Below are the code and all the weights of a small trained network. Each question names an input and a class and asks about switching units off, where a switched-off unit gives its printed mean instead of its output.

import numpy as np


def w(rows, s, z=0):
    codes = np.array(rows[::2]) - 128.0
    scale = np.full(codes.shape[1], s)
    scale[-1] = z or s
    return codes * scale


def f(y):
    return np.maximum(y, 0)


def log_softmax(a):
    a = a - a.max(-1, keepdims=True)
    return a - np.log(np.exp(a).sum(-1, keepdims=True))


def net(x, mask):
    res = np.array(x, float).reshape(1, 7) / 4 @ E
    y = f(res @ A[0][:, :-1].T + A[0][:, -1])
    res = res + np.where(mask, y, B[0][:, -1]) @ B[0][:, :-1]
    return log_softmax(res[-1] @ U[:, :-1].T + U[:, -1])


A, B = {}, {}
E = w([
[188,197,194],'x0',
[129,128,130],'x1',
[124,128,127],'x2',
[14,112,244],'x3',
[130,127,128],'x4',
[210,4,190],'x5',
[129,131,128],'x6',
],0.0043)
A[0] = w([
[183,41,179,63],'neuron 0',
[46,10,8,142],'neuron 1',
[116,116,131,240],'neuron 2',
[111,138,191,132],'neuron 3',
[163,65,159,65],'neuron 4',
[81,132,85,117],'neuron 5',
[165,78,144,93],'neuron 6',
[114,119,137,255],'neuron 7',
[210,215,200,106],'neuron 8',
[33,106,254,70],'neuron 9',
[83,120,173,64],'neuron 10',
[189,126,71,84],'neuron 11',
[71,106,191,90],'neuron 12',
[175,137,79,73],'neuron 13',
[155,36,155,111],'neuron 14',
[186,126,69,71],'neuron 15',
[141,107,135,102],'neuron 16',
[202,227,227,142],'neuron 17',
[54,235,71,58],'neuron 18',
[159,81,144,89],'neuron 19',
[207,121,52,66],'neuron 20',
],0.0078,0.005)
B[0] = w([
[95,215,151,172],'neuron 0',
[67,48,193,216],'neuron 1',
[227,120,139,240],'neuron 2',
[130,109,94,161],'neuron 3',
[104,193,139,151],'neuron 4',
[101,143,161,151],'neuron 5',
[113,175,138,154],'neuron 6',
[248,116,145,254],'neuron 7',
[74,72,170,173],'neuron 8',
[97,122,5,185],'neuron 9',
[113,131,69,138],'neuron 10',
[115,120,60,159],'neuron 11',
[115,120,60,158],'neuron 12',
[111,123,71,146],'neuron 13',
[118,191,161,183],'neuron 14',
[114,120,58,154],'neuron 15',
[123,148,132,134],'neuron 16',
[83,65,184,195],'neuron 17',
[101,244,155,172],'neuron 18',
[115,173,138,148],'neuron 19',
[119,119,36,167],'neuron 20',
],0.03,0.005)
U = w([
[164,120,121,255],'0',
[75,121,11,60],'1',
[71,255,161,59],'2',
[173,116,126,173],'3',
[163,117,127,149],'4',
[59,58,167,64],'5',
[170,129,124,88],'6',
],0.0077,0.005)

Each question gives the input, the list of numbers given to net, and the class t.
The units are the neurons (one row each of A and B). Each row of codes is followed by its name. A weight is (code - 128) times the scale printed after its matrix; where a second scale follows, it is the last column's (A, B and U).
mask holds one flag per neuron, in row order. A switched-off neuron (its flag False) gives its mean, the last column of its row in B, instead of its output. The means were averaged over made-up inputs and are rounded, as every weight is.
A unit's drop is (log p(t) with every unit on - log p(t) with that unit switched off) / (log p(t) with every unit on - log p(t) with every unit switched off).
The circuit of an input: a set's keep is (log p(t) with only the set's units on - log p(t) with every unit switched off) / (log p(t) with every unit on - log p(t) with every unit switched off). Starting from the 12 units with the biggest drops (on a tie, the unit counted first), units are removed one at a time, each time the one whose removal leaves the highest keep (on an exact tie, the one counted first), for as long as the keep stays at least 0.8.
circuit, biggest first: the units of the circuit, biggest drop first
unit that matters most: the unit with the biggest drop
top k neurons: the k neurons with the biggest drops, biggest first
drop of u: that unit's drop, to one decimal
input [1,-6,-5,7,-5,8,-5], class 2: circuit, biggest first => neuron 0
input [7,3,-7,-4,0,1,-4], class 5: circuit, biggest first => neuron 17; neuron 8
input [-7,3,-2,1,4,-3,-4], class 5: top 2 neurons => neuron 1; neuron 5
input [1,-6,2,-4,5,6,0], class 2: circuit, biggest first => neuron 0; neuron 14; neuron 6
input [1,3,-2,5,5,6,-3], class 2: top 2 neurons => neuron 0; neuron 14
input [-7,-7,-3,-2,7,8,-3], class 2: circuit, biggest first => neuron 0; neuron 14
input [-8,-3,-8,0,-2,6,-4], class 5: top 2 neurons => neuron 1; neuron 18
input [8,-3,7,0,-4,0,0], class 5: top 2 neurons => neuron 17; neuron 8
input [8,5,7,-7,-8,-8,-7], class 2: top 2 neurons => neuron 18; neuron 1
input [7,-3,1,-2,3,6,5], class 5: top 3 neurons => neuron 17; neuron 8; neuron 18
input [5,7,4,8,-1,-7,0], class 1: top 2 neurons => neuron 9; neuron 12
input [8,-2,8,7,6,-4,7], class 5: top 3 neurons => neuron 17; neuron 8; neuron 20
input [4,5,8,0,0,-8,-6], class 2: drop of neuron 18 => 1.5
input [7,-1,-7,8,0,7,3], class 1: drop of neuron 12 => 0.2
input [-5,-8,0,-8,-7,2,-1], class 1: unit that matters most => neuron 20
input [-3,5,-7,-6,-8,-8,1], class 2: drop of neuron 0 => -0.1
